Below is a small trained network, with its code and all its weights. Each question gives an input and a class and asks what happens when units are switched off, that is, made to give their printed mean instead of their output.

import numpy as np


def w(rows, s, z=0):
    codes = np.array(rows[::2]) - 128.0
    scale = np.full(codes.shape[1], s)
    scale[-1] = z or s
    return codes * scale


def norm(h):
    return h / np.sqrt((h * h).mean(-1, keepdims=True) + 1e-5)


def f(y):
    return np.maximum(y, 0)


def log_softmax(a):
    a = a - a.max(-1, keepdims=True)
    return a - np.log(np.exp(a).sum(-1, keepdims=True))


def net(x, mask):
    res = np.array(x, float).reshape(1, 5) / 4 @ E
    u = 0
    for l in range(4):
        y = f(norm(res) @ A[l][:, :-1].T + A[l][:, -1])
        res = res + np.where(mask[u : u + 5], y, B[l][:, -1]) @ B[l][:, :-1]
        u += 5
    return log_softmax(norm(res)[-1] @ U[:, :-1].T + U[:, -1])


A, B = {}, {}
E = w([
[74,139,153,100,71,39,153,144,96,131],'x0',
[152,208,124,151,84,152,68,99,148,206],'x1',
[87,126,138,102,124,123,47,71,138,194],'x2',
[45,128,111,144,127,184,158,176,109,127],'x3',
[123,99,125,4,53,139,105,145,106,126],'x4',
],0.0013)
A[0] = w([
[123,96,221,156,181,100,91,40,178,94,1],'0.n1',
[86,95,152,174,221,86,214,170,125,71,80],'0.n2',
[248,118,151,126,97,21,158,136,123,85,83],'0.n3',
[53,186,101,115,34,154,162,175,102,127,86],'0.n4',
[184,239,128,162,123,177,76,111,181,200,86],'0.n5',
],0.0018,0.0048)
B[0] = w([
[128,111,127,64,181,72,150,67,178,66,128],'0.n1',
[124,87,55,163,76,139,171,104,140,137,234],'0.n2',
[205,222,198,1,110,40,198,72,238,41,201],'0.n3',
[115,197,159,65,134,185,117,180,98,136,197],'0.n4',
[133,188,86,218,11,212,55,64,190,123,255],'0.n5',
],0.003,0.00093)
A[1] = w([
[81,122,168,120,108,76,53,69,140,175,67],'1.n1',
[176,155,154,135,115,50,170,151,127,119,5],'1.n2',
[213,160,129,118,92,84,157,151,139,102,20],'1.n3',
[170,188,105,250,153,132,101,96,165,159,118],'1.n4',
[91,122,118,182,162,147,197,186,97,57,60],'1.n5',
],0.0024,0.0023)
B[1] = w([
[132,26,172,135,173,36,137,145,137,193,180],'1.n1',
[163,229,22,96,87,114,199,86,209,84,144],'1.n2',
[158,220,97,3,171,32,247,121,214,83,154],'1.n3',
[168,161,157,134,209,163,80,124,212,251,253],'1.n4',
[152,2,44,173,85,69,158,105,159,187,184],'1.n5',
],0.0021,0.0023)
A[2] = w([
[27,251,208,73,61,134,140,215,28,106,6],'2.n1',
[65,109,167,80,61,70,81,117,28,162,28],'2.n2',
[25,109,109,175,77,99,221,200,77,77,34],'2.n3',
[15,132,72,152,7,134,201,168,81,121,77],'2.n4',
[112,107,138,234,199,88,146,112,154,155,26],'2.n5',
],0.0025,0.0022)
B[2] = w([
[128,253,248,24,240,224,62,221,184,71,228],'2.n1',
[135,95,165,76,89,96,129,130,96,184,227],'2.n2',
[85,134,74,215,38,115,132,142,90,100,226],'2.n3',
[70,132,94,180,87,159,100,206,57,56,253],'2.n4',
[114,142,142,57,160,120,154,180,111,158,221],'2.n5',
],0.0038,0.0014)
A[3] = w([
[144,194,114,221,83,186,55,45,132,144,65],'3.n1',
[177,40,94,74,172,204,89,105,97,28,26],'3.n2',
[157,223,195,61,185,120,67,112,187,217,119],'3.n3',
[215,168,163,103,113,39,198,65,160,3,74],'3.n4',
[180,135,101,233,213,158,245,95,161,114,4],'3.n5',
],0.0027)
B[3] = w([
[232,186,169,218,18,213,57,80,223,174,184],'3.n1',
[194,110,44,153,232,153,33,53,19,46,144],'3.n2',
[98,127,126,179,138,119,157,115,92,76,254],'3.n3',
[164,239,34,47,85,50,200,47,197,40,184],'3.n4',
[157,105,175,3,100,163,145,208,189,211,165],'3.n5',
],0.004,0.0035)
U = w([
[19,251,249,14,90,241,31,252,42,26,132],'0',
[204,23,105,80,233,217,244,253,245,250,81],'1',
[238,238,31,7,60,4,252,30,237,9,187],'2',
[25,149,218,248,249,30,149,36,136,236,5],'3',
[21,17,6,254,8,125,239,227,19,17,148],'4',
[230,241,199,254,29,246,4,12,247,228,224],'5',
[62,3,239,5,15,13,38,19,14,226,85],'6',
[229,33,18,98,245,212,12,31,10,16,92],'7',
],0.0059,0.0033)

Each question gives the input, the list of numbers given to net, and the class t.
The units are the neurons (one row each of A and B). Each row of codes is followed by its name. A weight is (code - 128) times the scale printed after its matrix; where a second scale follows, it is the last column's (A, B and U).
mask holds one flag per neuron, layer by layer. A switched-off neuron (its flag False) gives its mean, the last column of its row in B, instead of its output. The means were averaged over made-up inputs and are rounded, as every weight is.
A unit's drop is (log p(t) with every unit on - log p(t) with that unit switched off) / (log p(t) with every unit on - log p(t) with every unit switched off).
The circuit of an input: a set's keep is (log p(t) with only the set's units on - log p(t) with every unit switched off) / (log p(t) with every unit on - log p(t) with every unit switched off). Starting from the 12 units with the biggest drops (on a tie, the unit counted first), units are removed one at a time, each time the one whose removal leaves the highest keep (on an exact tie, the one counted first), for as long as the keep stays at least 0.8.
units of the circuit, in order: the units of the circuit, biggest drop first
top k neurons: the k neurons with the biggest drops, biggest first
k most important neurons of layer l: the k neurons of layer l with the biggest drops, biggest first
input [-5,-8,2,-4,1], class 7: units of the circuit, in order => [3.n2]
input [7,5,3,-3,-1], class 6: units of the circuit, in order => [1.n1; 3.n1]
input [-2,-5,-6,5,-8], class 1: top 3 neurons => [3.n5; 3.n3; 2.n5]
input [6,4,2,6,-7], class 3: 2 most important neurons of layer 0 => [0.n5; 0.n2]
input [-5,-7,0,8,6], class 4: top 2 neurons => [2.n3; 1.n4]
input [-6,-5,4,-6,-6], class 1: units of the circuit, in order => [3.n5; 2.n5]
input [1,5,2,-7,6], class 6: top 2 neurons => [1.n1; 1.n4]
input [6,1,-4,4,1], class 0: top 2 neurons => [2.n1; 0.n4]
input [-2,-4,4,-5,-8], class 3: top 3 neurons => [2.n5; 1.n4; 3.n3]
input [6,-7,7,-1,-8], class 4: units of the circuit, in order => [1.n4; 0.n5; 0.n2]
input [-1,-6,2,1,5], class 7: top 2 neurons => [3.n2; 0.n2]
input [2,0,-4,0,4], class 0: units of the circuit, in order => [2.n1; 0.n4]
input [6,2,2,6,-4], class 0: units of the circuit, in order => [2.n1; 0.n4]
input [4,-4,5,-4,-1], class 6: 2 most important neurons of layer 1 => [1.n1; 1.n3]
input [-8,0,-3,4,-8], class 1: units of the circuit, in order => [3.n5]
input [-4,-7,6,6,1], class 4: 2 most important neurons of layer 1 => [1.n4; 1.n5]
input [6,-2,-1,0,0], class 4: top 2 neurons => [2.n4; 1.n4]
input [8,-1,4,1,0], class 0: 2 most important neurons of layer 2 => [2.n1; 2.n4]
input [-8,-3,-5,8,2], class 4: top 2 neurons => [1.n4; 2.n3]
input [7,3,-5,6,0], class 0: units of the circuit, in order => [2.n1]
input [3,-6,3,-1,-6], class 4: 2 most important neurons of layer 0 => [0.n5; 0.n2]
